Below are the code and all the weights of a small trained network. Each question names an input and a class and asks about switching units off, where a switched-off unit gives its printed mean instead of its output.

import numpy as np


def w(rows, s, z=0):
    codes = np.array(rows[::2]) - 128.0
    scale = np.full(codes.shape[1], s)
    scale[-1] = z or s
    return codes * scale


def f(y):
    return y / 2 * (1 + np.tanh(0.7978845608 * (y + 0.044715 * y**3)))


def log_softmax(a):
    a = a - a.max(-1, keepdims=True)
    return a - np.log(np.exp(a).sum(-1, keepdims=True))


def net(x, mask):
    res = np.array(x, float).reshape(1, 7) / 4 @ E
    y = f(res @ A[0][:, :-1].T + A[0][:, -1])
    res = res + np.where(mask, y, B[0][:, -1]) @ B[0][:, :-1]
    return log_softmax(res[-1] @ U[:, :-1].T + U[:, -1])


A, B = {}, {}
E = w([
[145,2,176],'x0',
[58,103,17],'x1',
[205,131,201],'x2',
[104,226,43],'x3',
[209,134,70],'x4',
[146,126,33],'x5',
[181,106,88],'x6',
],0.0091)
A[0] = w([
[235,47,131,107],'N0',
[2,240,122,223],'N1',
[107,80,175,159],'N2',
[104,41,203,237],'N3',
[221,189,162,210],'N4',
[187,194,137,176],'N5',
[110,112,228,253],'N6',
[204,71,35,254],'N7',
[117,193,111,216],'N8',
[212,193,134,220],'N9',
],0.0098,0.0029)
B[0] = w([
[85,93,89,231],'N0',
[109,254,119,254],'N1',
[56,73,179,188],'N2',
[93,7,212,253],'N3',
[189,135,183,213],'N4',
[155,166,139,180],'N5',
[110,113,220,239],'N6',
[137,14,31,245],'N7',
[142,225,109,182],'N8',
[223,182,125,201],'N9',
],0.0095,0.0089)
U = w([
[134,71,28,69],'0',
[72,182,62,254],'1',
[10,89,206,138],'2',
[252,166,143,78],'3',
],0.016,0.0016)

Each question gives the input, the list of numbers given to net, and the class t.
The units are the neurons (one row each of A and B). Each row of codes is followed by its name. A weight is (code - 128) times the scale printed after its matrix; where a second scale follows, it is the last column's (A, B and U).
mask holds one flag per neuron, in row order. A switched-off neuron (its flag False) gives its mean, the last column of its row in B, instead of its output. The means were averaged over made-up inputs and are rounded, as every weight is.
A unit's drop is (log p(t) with every unit on - log p(t) with that unit switched off) / (log p(t) with every unit on - log p(t) with every unit switched off).
The circuit of an input: a set's keep is (log p(t) with only the set's units on - log p(t) with every unit switched off) / (log p(t) with every unit on - log p(t) with every unit switched off). Starting from all 10 units, units are removed one at a time, each time the one whose removal leaves the highest keep (on an exact tie, the one counted first), for as long as the keep stays at least 0.8.
circuit, biggest first: the units of the circuit, biggest drop first
most important unit: the unit with the biggest drop
k most important neurons: the k neurons with the biggest drops, biggest first
drop of u: that unit's drop, to one decimal
input [-8,-8,-6,6,3,-4,-7], class 3: most important unit -> N9
input [-2,-3,3,-1,-6,7,-3], class 3: circuit, biggest first -> [N3, N0]
input [-2,2,6,-8,8,3,-6], class 0: 4 most important neurons -> [N0, N7, N1, N8]
input [-2,4,8,4,-3,2,-1], class 3: 4 most important neurons -> [N0, N2, N7, N9]
input [-7,-3,0,-8,-2,8,8], class 0: 2 most important neurons -> [N7, N1]
input [7,8,-7,5,-5,-1,-6], class 1: 2 most important neurons -> [N1, N6]
input [-5,3,5,4,2,4,-3], class 3: 2 most important neurons -> [N9, N0]
input [1,-6,-1,-8,5,-1,8], class 2: 2 most important neurons -> [N3, N0]
input [-5,-2,6,-3,-2,-4,1], class 3: 2 most important neurons -> [N9, N4]
input [8,5,5,4,7,-7,0], class 0: 2 most important neurons -> [N7, N6]
input [-3,-6,8,0,-2,-4,-5], class 3: 2 most important neurons -> [N9, N4]
input [-6,3,5,3,-8,-2,-8], class 1: drop of N6 -> 0.0
input [2,-5,-2,-1,7,6,4], class 0: drop of N7 -> 0.9
input [-4,-6,-7,2,5,-2,-3], class 3: drop of N9 -> 0.1
input [3,-6,-4,3,8,6,2], class 0: circuit, biggest first -> [N7]
input [2,0,-5,-4,3,7,-7], class 0: drop of N6 -> 0.1
